Here is a tiny trained network, its code and every weight. The questions are about switching its units off for an input and a class, where a switched-off unit gives its printed mean instead of its output.

import numpy as np


def w(rows, s, z=0):
    codes = np.array(rows[::2]) - 128.0
    scale = np.full(codes.shape[1], s)
    scale[-1] = z or s
    return codes * scale


def f(y):
    return y / 2 * (1 + np.tanh(0.7978845608 * (y + 0.044715 * y**3)))


def log_softmax(a):
    a = a - a.max(-1, keepdims=True)
    return a - np.log(np.exp(a).sum(-1, keepdims=True))


def net(x, mask):
    res = np.array(x, float).reshape(1, 3) / 4 @ E
    y = f(res @ A[0][:, :-1].T + A[0][:, -1])
    res = res + np.where(mask, y, B[0][:, -1]) @ B[0][:, :-1]
    return log_softmax(res[-1] @ U[:, :-1].T + U[:, -1])


A, B = {}, {}
E = w([
[128,86,203,97,207,103,188,39],'x0',
[190,182,81,166,158,149,93,25],'x1',
[117,45,91,151,103,255,133,104],'x2',
],0.011)
A[0] = w([
[129,55,67,137,149,175,114,104,88],'neuron 1',
[102,207,117,178,151,34,136,153,92],'neuron 2',
[138,74,148,104,213,109,168,85,104],'neuron 3',
[181,202,201,114,126,42,100,130,147],'neuron 4',
[123,205,144,75,140,75,104,122,82],'neuron 5',
[131,101,185,75,188,136,126,104,92],'neuron 6',
[193,175,51,161,145,145,121,94,98],'neuron 7',
[254,165,79,201,173,117,94,77,136],'neuron 8',
[130,180,95,123,106,184,57,189,121],'neuron 9',
[168,203,110,122,132,159,99,49,78],'neuron 10',
[68,72,195,129,103,131,166,195,114],'neuron 11',
[128,187,58,122,43,120,45,185,98],'neuron 12',
[118,82,193,99,62,103,181,253,96],'neuron 13',
[172,102,159,87,176,130,178,96,137],'neuron 14',
[113,32,138,162,118,240,97,89,103],'neuron 15',
[93,93,105,149,74,196,182,116,79],'neuron 16',
[111,125,139,128,152,151,130,155,252],'neuron 17',
],0.0099,0.015)
B[0] = w([
[166,21,181,86,186,142,140,204,160],'neuron 1',
[185,24,153,89,155,209,123,168,184],'neuron 2',
[207,61,84,146,53,76,211,58,186],'neuron 3',
[160,89,142,41,123,213,98,169,230],'neuron 4',
[180,1,139,105,202,182,162,210,169],'neuron 5',
[199,19,118,213,100,110,173,91,164],'neuron 6',
[154,144,155,129,171,72,96,112,166],'neuron 7',
[43,140,164,188,173,70,43,99,204],'neuron 8',
[175,65,118,137,58,89,175,97,177],'neuron 9',
[136,21,150,203,224,53,99,152,159],'neuron 10',
[63,91,153,167,216,52,88,103,195],'neuron 11',
[221,61,118,160,53,82,216,72,190],'neuron 12',
[85,92,156,193,193,68,82,127,208],'neuron 13',
[150,116,73,141,74,117,157,71,187],'neuron 14',
[156,52,163,61,149,198,107,185,202],'neuron 15',
[161,48,156,128,175,142,161,160,161],'neuron 16',
[81,215,136,72,72,124,65,67,249],'neuron 17',
],0.0098,0.015)
U = w([
[61,120,137,210,225,32,50,129,101],'0',
[205,108,94,163,25,81,242,76,111],'1',
[162,90,136,51,176,254,107,210,111],'2',
[43,218,104,51,32,161,39,73,250],'3',
[84,198,82,172,110,180,159,144,102],'4',
[120,199,44,129,141,154,167,162,107],'5',
[95,169,73,155,127,160,156,155,102],'6',
],0.011,0.018)

Each question gives the input, the list of numbers given to net, and the class t.
The units are the neurons (one row each of A and B). Each row of codes is followed by its name. A weight is (code - 128) times the scale printed after its matrix; where a second scale follows, it is the last column's (A, B and U).
mask holds one flag per neuron, in row order. A switched-off neuron (its flag False) gives its mean, the last column of its row in B, instead of its output. The means were averaged over made-up inputs and are rounded, as every weight is.
A unit's drop is (log p(t) with every unit on - log p(t) with that unit switched off) / (log p(t) with every unit on - log p(t) with every unit switched off).
The circuit of an input: a set's keep is (log p(t) with only the set's units on - log p(t) with every unit switched off) / (log p(t) with every unit on - log p(t) with every unit switched off). Starting from the 12 units with the biggest drops (on a tie, the unit counted first), units are removed one at a time, each time the one whose removal leaves the highest keep (on an exact tie, the one counted first), for as long as the keep stays at least 0.8.
circuit, biggest first: the units of the circuit, biggest drop first
most important unit: the unit with the biggest drop
top k neurons: the k neurons with the biggest drops, biggest first
drop when u is switched off: that unit's drop, to one decimal
input [7,-7,2], class 0: most important unit => neuron 11
input [-7,-1,-6], class 1: top 2 neurons => neuron 12; neuron 9
input [-6,-4,-7], class 2: top 2 neurons => neuron 2; neuron 4
input [2,6,-7], class 2: top 3 neurons => neuron 4; neuron 2; neuron 5
input [-3,-6,-7], class 2: top 4 neurons => neuron 4; neuron 2; neuron 8; neuron 5
input [7,-8,6], class 0: top 2 neurons => neuron 11; neuron 13
input [-8,8,4], class 0: top 4 neurons => neuron 8; neuron 10; neuron 7; neuron 3
input [7,-7,4], class 0: top 2 neurons => neuron 11; neuron 13
input [-3,-2,0], class 3: top 2 neurons => neuron 3; neuron 6
input [8,-7,-7], class 1: top 3 neurons => neuron 3; neuron 6; neuron 14
input [-6,7,1], class 0: top 2 neurons => neuron 8; neuron 10
input [-3,2,-4], class 2: drop when neuron 14 is switched off => 0.2
input [-5,-2,3], class 1: drop when neuron 12 is switched off => 0.1
input [1,-1,-8], class 2: drop when neuron 11 is switched off => 0.0
input [1,-6,-8], class 2: circuit, biggest first => neuron 4
